Where the symbols take the nodes:
γ: q292->q415, q917->q694, q694->q292, q492->q303, q954->q997, q303->q892, q389->q30, q38->q589, q390->q8, q704->q452, q814->q145, q794->q592, q759->q917, q799->q414, q452->q867, q918->q317, q260->q759, q401->q814, q10->q650, q199->q664, q133->q226, q263->q205, q591->q10, q145->q471, q832->q148, q226->q38, q909->q591, q317->q390, q892->q799, q471->q854, q30->q704, q149->q276, q854->q199, q867->q401, q997->q909, q912->q960, q148->q389, q4->q912, q8->q881, q415->q832, q205->q133, q881->q260, q650->q49, q589->q4, q276->q794, q49->q149, q960->q954, q592->q492, q664->q918, q414->q263
ε: q292->q49, q917->q276, q694->q149, q492->q881, q954->q704, q303->q8, q389->q909, q38->q145, q390->q892, q704->q954, q814->q589, q794->q759, q759->q794, q799->q317, q452->q960, q918->q414, q260->q592, q401->q4, q10->q832, q199->q205, q133->q854, q263->q664, q591->q148, q145->q38, q832->q10, q226->q471, q909->q389, q317->q799, q892->q390, q471->q226, q30->q997, q149->q694, q854->q133, q867->q912, q997->q30, q912->q867, q148->q591, q4->q401, q8->q303, q415->q650, q205->q199, q881->q492, q650->q415, q589->q814, q276->q917, q49->q292, q960->q452, q592->q260, q664->q263, q414->q918
β: q292->q694, q917->q759, q694->q917, q492->q592, q954->q960, q303->q492, q389->q148, q38->q226, q390->q317, q704->q30, q814->q401, q794->q276, q759->q260, q799->q892, q452->q704, q918->q664, q260->q881, q401->q867, q10->q591, q199->q854, q133->q205, q263->q414, q591->q909, q145->q814, q832->q415, q226->q133, q909->q997, q317->q918, q892->q303, q471->q145, q30->q389, q149->q49, q854->q471, q867->q452, q997->q954, q912->q4, q148->q832, q4->q589, q8->q390, q415->q292, q205->q263, q881->q8, q650->q10, q589->q38, q276->q149, q49->q650, q960->q912, q592->q794, q664->q199, q414->q799

The rows follow the links: the fewer symbols apart two nodes are, the more alike their rows tend to be.

Each row is also shifted at random along 6 hidden directions that mean nothing.

Some nodes, each with a row of numbers:
q38	-19,18,-76,112,136,-94,90,-112,-60,-46,-4,78,-3,-28,135,-127,55,-24,34,-18,-21,121,-61,-46,-38,50,39,68,-24,157,80,-81,82,-1,7,-67,127,-78,20,-24,-59,-112,54,23,-100,32,-20,62,-55,-107,68,6,-53,-39,0,19,-24,-57,70,-9,99
q317	-96,16,8,-123,-18,33,-172,111,64,-90,30,-62,-97,31,-93,-133,-281,-20,248,-207,-125,-96,171,35,16,-57,121,62,123,45,-185,27,-58,-82,-116,-54,10,-36,115,83,95,157,-79,-117,-39,94,25,-100,-77,-16,-13,-76,14,-79,39,-78,33,126,-105,116,6
q799	43,37,47,19,-99,31,-64,41,-81,40,37,45,-109,112,47,-90,11,-18,72,31,44,-130,188,42,94,22,92,42,86,-7,-7,87,-1,7,-157,-75,47,-7,-75,12,-96,-15,-37,-92,0,-7,-132,-274,-17,6,-38,15,71,1,197,5,-112,231,51,73,-334
q592	1,13,69,-94,-123,9,-75,63,33,90,-38,-71,78,-39,-143,5,44,-28,-113,-39,1,-118,-24,63,30,-35,-35,-111,15,-46,3,145,-53,-4,-41,-3,-89,24,85,-8,-13,115,-25,41,71,-50,-30,12,-22,54,-113,20,-36,39,-18,-14,-42,78,-96,-102,61
q414	37,41,23,55,-89,-28,-51,15,-72,95,-19,22,-115,-22,47,-199,69,-31,4,-57,-9,-75,69,85,71,77,38,51,45,60,25,123,71,-1,-101,-90,23,-60,27,-16,-128,-29,-2,-65,-40,13,-126,-96,-47,-18,4,-28,-5,30,35,-20,-116,63,21,8,-135
q704	85,5,42,87,-15,103,32,33,-79,144,-34,47,-149,-26,72,-67,-22,51,-19,128,-141,80,21,100,81,105,-38,-74,-79,-62,39,-17,143,99,6,143,5,-60,-61,22,25,-24,-99,-69,-34,31,-11,51,136,25,91,-21,35,15,-143,86,19,-113,151,47,-135
q881	-54,-17,-32,-10,11,-145,48,-60,55,-57,-55,-13,61,-63,27,-10,126,32,-22,-115,114,-46,-76,-52,-101,-16,-40,59,32,93,13,51,-100,-111,-6,-146,-7,-12,91,0,-57,-25,114,28,-51,-34,-13,38,-119,-9,-13,2,-28,-10,71,-65,-32,22,-117,-38,223
q452	39,25,30,27,-16,131,39,-21,-65,83,-2,93,-194,34,140,-1,-27,7,-47,90,-34,-25,-18,-44,109,38,-100,-55,-48,-47,-40,-45,58,125,14,142,-68,24,-26,48,6,-82,-146,-58,82,87,97,-115,116,42,80,-49,50,49,-34,36,54,-127,-55,-32,-52
q148	59,12,-43,-176,95,203,33,16,12,91,-70,-14,-10,140,-237,61,-66,127,57,170,-151,-171,119,-92,18,8,191,36,25,-194,104,-27,-25,-103,-58,33,-78,36,-1,-165,101,29,-60,6,108,-91,74,11,99,56,-143,-28,33,-72,-146,-142,-120,-32,-49,-71,-180
q917	-7,-23,-52,-5,62,-80,99,-23,84,42,-130,40,-58,-112,-12,-98,26,142,10,-52,-27,14,-9,12,-56,54,-44,71,11,67,15,-31,4,-88,-66,-80,-80,-50,90,-18,-22,-54,42,-71,-110,-46,29,128,-64,4,0,-45,-1,-65,-91,-56,-38,-65,-111,-5,216
q650	-26,3,20,-42,14,9,-17,22,50,-17,117,-135,257,-7,-13,195,56,-28,-27,55,-19,-14,-69,-44,-24,-45,-5,-148,-110,-117,41,-6,-81,10,-2,82,136,54,-81,42,75,86,59,125,51,-18,6,30,28,44,-57,125,40,9,124,91,65,45,179,1,-4
q867	26,16,36,77,28,-2,21,-16,-8,34,14,32,70,-62,57,-28,-10,-74,-96,49,-27,183,-181,71,71,-10,-91,-136,-105,19,23,-60,106,160,75,111,18,-100,5,57,55,0,-18,72,13,34,5,176,44,-59,54,27,-107,19,-75,123,111,-96,87,-54,183
q149	9,-1,35,-97,-56,8,-55,14,122,-30,18,-100,246,-4,-171,220,-8,-46,-85,10,50,-12,-84,-40,12,-90,-69,-131,-28,-70,5,16,-120,16,41,37,-42,86,3,57,83,124,46,119,118,-70,44,86,-9,7,-102,75,-41,15,52,21,80,68,-31,-84,157
q49	-32,-1,60,4,-14,-62,-18,26,56,43,134,-115,227,-110,144,2,-2,-30,8,-54,-150,42,-163,-7,10,-6,-31,-203,-195,-37,10,-6,-62,72,-81,52,235,-51,35,164,102,85,46,87,-76,52,24,79,-32,35,-43,102,-35,-69,130,133,109,59,209,11,225
q892	44,21,51,-47,-128,-35,-55,59,102,-74,-79,51,89,117,-334,33,-180,-37,10,31,145,79,120,141,70,-125,8,61,185,121,-66,29,40,0,-20,-46,-147,-24,-31,-25,14,90,26,-68,67,-122,-37,59,-68,-95,-74,0,-88,-11,5,-13,25,195,-113,45,-31
q960	-33,-5,-41,50,140,5,39,-5,-33,12,31,-15,-53,-88,151,-131,-96,52,117,-62,-253,101,-21,-13,-41,84,63,13,-118,-2,-3,-120,91,-1,-33,25,145,-93,72,68,83,-20,-35,-5,-150,102,53,147,49,-14,108,-38,-17,-75,-131,38,62,-175,137,69,89
q292	12,6,-58,17,127,-48,103,-96,72,86,-32,74,-61,16,189,-140,-11,130,116,11,-85,-30,-16,-121,3,75,3,25,-41,-6,60,-106,-80,-31,-170,-54,95,-52,47,68,37,-121,24,-104,-103,13,95,-80,-61,5,13,-41,78,-76,119,-22,-6,15,-48,-37,149
q471	-32,13,52,-79,-52,84,-135,59,-72,-57,88,-78,53,87,-78,91,-45,-157,3,-31,-12,-95,7,-18,49,-80,76,-48,38,-47,-45,90,-60,30,75,52,29,50,-8,-13,20,129,-29,98,140,42,-18,-70,31,6,-36,42,-29,35,-11,2,-4,51,10,-10,-133
q8	-36,-46,-4,32,-103,-105,7,88,52,-67,-43,43,-179,-85,12,-117,-95,57,87,-118,69,91,160,135,-60,1,-80,130,102,137,-158,-10,35,-49,-33,-77,-104,-14,-6,57,-33,-12,-1,-173,-116,65,-45,-36,-36,1,104,-94,48,-16,7,0,48,28,-84,166,-17
q276	0,14,83,-80,-87,36,-84,108,74,71,-7,-92,55,-61,-93,0,-63,5,-47,-61,-96,-62,-16,39,49,-41,-38,-125,-50,-72,-60,75,-71,32,-64,56,-34,-7,96,84,61,134,-33,3,46,7,32,36,3,51,-67,-15,-6,-18,-24,39,51,46,-56,-30,130
q133	3,17,-15,-9,42,9,20,-25,-129,79,-109,-53,75,-63,-160,-77,267,14,-123,-34,-74,-127,-60,18,-77,61,154,44,10,8,214,167,71,-106,67,-129,37,-71,129,-230,-133,4,41,146,31,-94,-117,161,0,-42,-35,23,-105,-12,-235,-130,-258,-89,33,-158,-42
q694	41,-14,-70,-32,92,-3,77,-26,4,47,13,-32,120,42,-49,12,72,111,114,81,-99,-129,87,-73,-61,48,179,35,-43,-82,161,16,-44,-128,-164,-99,173,-5,-25,-53,6,-15,78,29,-67,-87,-65,-9,-29,23,-120,48,50,-105,93,-68,-137,115,155,14,-146

Start, symbols taken left to right, then the node you end at.
Answer with the node's name.
18,27,56,54,-62,72,-83,60,-85,34,73,-36,0,-35,56,-1,-2,-105,-51,3,-83,35,-77,58,59,24,5,-121,-57,-22,6,31,70,118,78,107,82,-25,2,20,-1,53,-76,58,43,68,-40,22,71,-8,32,50,-49,22,-58,87,30,-50,157,-11,-64
ε ε β: q401
32,-2,86,102,-189,-138,-9,56,49,51,-122,19,8,-133,-36,-97,6,-42,-151,-24,153,200,-12,235,31,-9,-216,-34,38,189,-24,62,116,113,19,-23,-157,-62,-3,53,-77,5,57,-70,-47,-53,-90,160,-61,-72,51,4,-83,29,-39,122,63,31,-33,25,144
β β β: q794
51,-15,-44,-16,71,6,99,-50,116,29,-160,128,-77,43,-112,14,-98,161,6,121,40,110,-4,0,24,-3,-84,77,27,-7,13,-121,45,-3,-6,45,-213,1,-22,-17,78,-112,-37,-97,-13,-54,118,123,34,-42,27,-89,-8,-23,-137,-21,63,-102,-188,-18,140
β β β γ ε: q49
-12,33,-22,88,98,-50,34,-40,-99,42,30,-35,49,-29,72,-192,83,-41,80,-24,-205,25,5,39,-27,86,206,31,-66,72,155,1,121,-31,-84,-131,265,-140,48,-45,-68,-20,62,42,-135,14,-139,95,-26,-79,22,40,-76,-97,-12,-5,-125,29,266,12,-87
γ β ε γ γ: q199
-60,2,-92,-11,194,41,40,-81,-25,-75,28,27,-58,62,111,-22,-70,32,134,-16,-121,-41,-6,-160,-28,18,135,71,-29,-43,-10,-114,-50,-45,-10,-8,97,-17,31,12,71,-53,-34,3,-39,86,116,-29,22,-10,8,-52,36,-68,-3,-56,3,-79,-15,-16,20
ε ε γ: q960
16,22,54,77,-49,93,-24,-39,-141,52,104,13,-75,8,257,15,118,-106,-108,82,16,-68,-103,-51,89,56,-63,-121,-97,-86,18,29,1,137,53,114,54,40,-55,42,-63,-67,-49,27,64,73,3,-178,71,72,46,39,70,115,65,89,10,-53,70,-51,-117
γ ε β β: q226
-1,-80,-44,-17,-86,-76,51,34,38,-4,-166,10,-120,-85,-140,26,112,129,-100,-32,154,17,92,84,-136,15,-71,146,113,41,-18,67,-3,-130,73,-108,-250,56,15,-136,-109,-62,22,-73,-29,-76,-22,81,-8,45,43,-62,47,41,-123,-115,-70,-77,-183,41,-12
ε ε ε: q592
-63,-25,25,-74,-81,-5,-129,80,-29,-85,14,-87,18,-11,-98,36,23,-88,-4,-128,59,-85,62,43,-41,-54,33,30,85,28,-80,108,-76,-88,65,-51,-47,43,40,-27,-37,88,15,17,47,12,-64,-37,-48,20,-19,23,9,27,12,-69,-41,52,-49,29,-79
γ ε ε ε: q799
26,33,77,-79,-120,74,-114,107,15,58,11,-56,58,60,-136,-37,-43,-25,48,5,-25,-158,124,48,92,-37,44,-57,63,-61,-29,120,-54,-19,-121,-13,-7,-11,17,8,-3,133,-14,-9,60,-28,-76,-129,-33,24,-119,32,26,-23,100,-17,-62,192,6,-12,-141
γ β β β: q794
5,-25,-30,-43,1,-63,50,73,73,-25,-101,-39,74,-47,-239,0,-1,109,52,5,-3,64,151,122,-114,-8,77,109,63,40,62,9,80,-156,-51,-122,-37,-20,-16,-113,-14,35,90,-36,-76,-131,-82,190,-12,-11,-27,-5,-6,-83,-120,-69,-56,50,82,102,-81
ε γ ε: q260
6,36,-23,-5,-1,8,-38,-22,-14,-67,-68,106,-117,135,-121,-92,-135,15,109,-15,53,-6,123,23,53,-34,102,166,163,100,-41,-13,60,-31,-42,-71,-81,-31,-14,-55,-33,-27,-32,-91,18,-17,-15,-81,-41,-95,-26,-56,-20,-22,-7,-97,-75,79,-138,26,-84
ε ε γ: q133
9,-69,-13,84,-51,-24,87,8,23,-6,-14,15,-50,-106,104,164,71,39,-143,69,158,185,-74,28,-82,21,-230,-47,-84,-33,-32,-66,27,41,187,115,-144,80,-116,7,14,-70,-21,-6,-11,19,45,87,116,72,145,-11,50,90,-73,94,136,-176,12,65,38
β β ε: q30
31,13,21,10,-66,-62,23,-6,-27,21,-137,37,12,-14,-168,-52,139,-16,-124,2,118,14,3,101,-17,0,14,74,79,103,90,94,85,-44,56,-107,-98,-38,14,-155,-134,-9,42,13,15,-87,-99,116,-40,-67,-16,0,-89,25,-126,-71,-116,-13,-93,-84,-22
β γ ε β: q199
-67,37,76,-141,-30,134,-174,63,-112,64,37,-204,74,-86,-56,-60,97,-128,-44,-201,-223,-291,-85,-57,17,5,143,-118,-20,-134,6,220,-97,-45,30,4,99,-20,247,-25,3,221,-59,156,112,78,-24,0,-25,61,-92,29,-78,14,-110,-98,-132,-45,-20,-191,37
β ε ε γ γ: q199
-18,-24,20,1,-6,3,36,27,37,17,14,-43,46,-102,56,108,25,36,-92,-8,-6,47,-97,-2,-44,1,-114,-108,-120,-72,-16,-25,-21,24,87,86,-14,49,17,61,55,-6,3,43,1,13,85,95,66,69,40,5,33,29,-37,56,101,-122,29,13,133
ε γ γ: q389
-13,-2,63,21,-69,3,-34,-33,-58,-48,1,-6,94,-36,24,104,168,-136,-244,-23,134,26,-219,-26,8,-47,-123,-109,-39,10,17,53,-39,92,208,68,-85,29,43,-12,-60,18,17,139,142,26,10,65,-7,-16,29,61,-86,112,-37,47,30,-117,-98,-156,153
ε ε β γ: q145
-38,-33,-1,-120,-50,-41,-65,78,36,-108,-50,-95,122,23,-278,124,60,-22,-31,-96,108,-106,82,13,-100,-84,71,85,139,-2,-27,131,-88,-155,82,-128,-114,62,34,-137,-40,132,56,75,70,-89,-51,53,-52,-3,-83,36,-31,5,-39,-126,-107,66,-116,-18,-64
ε ε ε ε: q390
